[[-27  23 -19 -68  75  56]
 [ 16  33 -64  37 -45  -3]
 [ 34 -71  -4  33 -28 -21]]
:
[[ 34 -71  -4  33 -28 -21]
 [-27  23 -19 -68  75  56]
 [ 16  33 -64  37 -45  -3]]

[[ 84 -13  17  46 -46  32 -35 -37]
 [ 41   3  15  13   5  -2  -1 -44]
 [ 47   7  10  12  -3  -5  -7 -37]
 [ 24   6  57 -25 -35  24  13  87]
 [ 65  10  11  -6 -16   5 -27 -29]]
:
[[ 24   6  57 -25 -35  24  13  87]
 [ 84 -13  17  46 -46  32 -35 -37]
 [ 41   3  15  13   5  -2  -1 -44]
 [ 65  10  11  -6 -16   5 -27 -29]
 [ 47   7  10  12  -3  -5  -7 -37]]

[[-29  19  39]
 [-26 -89   0]
 [  3  37  29]
 [  2 -32 -58]
 [ 15  25  76]
 [ 49 -37 -18]
 [ 62  -3 -35]
 [-29   9  12]
 [  8  21 -27]]
:
[[ 15  25  76]
 [-29  19  39]
 [  3  37  29]
 [-29   9  12]
 [-26 -89   0]
 [ 49 -37 -18]
 [  8  21 -27]
 [ 62  -3 -35]
 [  2 -32 -58]]

[[ 65 -22  -6]
 [-13 -38 -90]
 [-21   3 -17]]
:
[[ 65 -22  -6]
 [-21   3 -17]
 [-13 -38 -90]]

[[  0 -16  37   1 -22  -2  -8  20 -21  24 -23  20]
 [-26 -16 -10  16   4 -30 -20 -76   5  -1  10   4]
 [-29 -16  12   7   1 -25 -18 -75   2  15 -10  13]]
:
[[  0 -16  37   1 -22  -2  -8  20 -21  24 -23  20]
 [-29 -16  12   7   1 -25 -18 -75   2  15 -10  13]
 [-26 -16 -10  16   4 -30 -20 -76   5  -1  10   4]]

[[ 47  20 -27   9   0 -31  -7  29 -44  44   0]
 [ 46 -27  18   0 -46  60   0  38 -83  15   0]
 [ 47   0  15   4 -62  83 -41  24 -43 -28   9]
 [ 47  28 -23  -9  25  -2 -34   5  28  15 -59]]
:
[[ 46 -27  18   0 -46  60   0  38 -83  15   0]
 [ 47   0  15   4 -62  83 -41  24 -43 -28   9]
 [ 47  28 -23  -9  25  -2 -34   5  28  15 -59]
 [ 47  20 -27   9   0 -31  -7  29 -44  44   0]]
---
[[-12 -47  18   3  18  33  14 -29  28]
 [-28 -53  42  21 -64 -24 -56  10  15]
 [ 39  50  11  50 -36  14 -14 -31  18]
 [ 53 -58  49   6 -11   9 -34 -13  38]
 [ 22 -32 -23  12 -11 -15  29   7 -13]
 [ 24  -3 -14  55  28  51 -90  14 -30]
 [-10  16 -29 -22 -16  16 -31 -33  -9]
 [ 36 -63 -39  17  12 -13  39 -21 -20]
 [ 10  27  12  48  37  13  25  34 -19]]
:
[[-28 -53  42  21 -64 -24 -56  10  15]
 [ 53 -58  49   6 -11   9 -34 -13  38]
 [ 24  -3 -14  55  28  51 -90  14 -30]
 [ 36 -63 -39  17  12 -13  39 -21 -20]]

[[-54 -30  57 -45   4  70 -32  12  -7   2 -83  15  39 -73  32]
 [ 51   9 -67  19   6  23   3 -11  14  15  53  -8   1 -15   5]
 [-64 -12  53 -46  -8  66 -22   1   2   4 -79   0  64 -59  30]]
:
[[ 51   9 -67  19   6  23   3 -11  14  15  53  -8   1 -15   5]]

[[ 20 -38 -79]
 [ 10 -38 -70]
 [ 31 -38 -87]
 [-40 -33   0]
 [ 16 -38 -75]
 [-61 -30  -3]]
:
[[ 10 -38 -70]
 [-40 -33   0]
 [-61 -30  -3]]

[[ 27  -7 -45 -36  -3]
 [-32  32  67  18  27]]
:
[[-32  32  67  18  27]]

[[-28 -71 -33 -32  -9 -30 -56 -37]
 [ 10   3  37  20  24  17   4  67]
 [-15 -40 -44 -45 -22 -16 -31 -48]]
:
[[10  3 37 20 24 17  4 67]]

[[ 19 -38]
 [-78 -31]
 [-30  10]
 [ 27 -33]]
:
[[-78 -31]
 [ 27 -33]]

[[-50  43 -70  20 -14]
 [-13  25   5 -15  18]
 [-17  27  -8   8 -24]
 [ -7  22  -4   0   6]
 [-22  30  -3 -29 -14]]
:
[[-13  25   5 -15  18]
 [ -7  22  -4   0   6]]

[[  8 -19  72  10   7 -20  13  19 -12 -65  59 -84]
 [-56  61  11 -52  -8  32  62  14   0  84 -87 -42]
 [-21   1  49  18 -57  28 -21 -13  53   4 -11  -7]
 [-14 -16  -6  16 -15  53  16 -38  36 -29  80  14]
 [ 79  15  56  34  49  54 -13 -36 -19 -26   0 -26]
 [ 90 -15   9  39 -51 -25  78   2 -68 -27 -57 -26]
 [-60 -30  46 -40  48 -12   8  31 -15 -61  75 -18]]
:
[[-56  61  11 -52  -8  32  62  14   0  84 -87 -42]
 [-14 -16  -6  16 -15  53  16 -38  36 -29  80  14]
 [ 90 -15   9  39 -51 -25  78   2 -68 -27 -57 -26]]
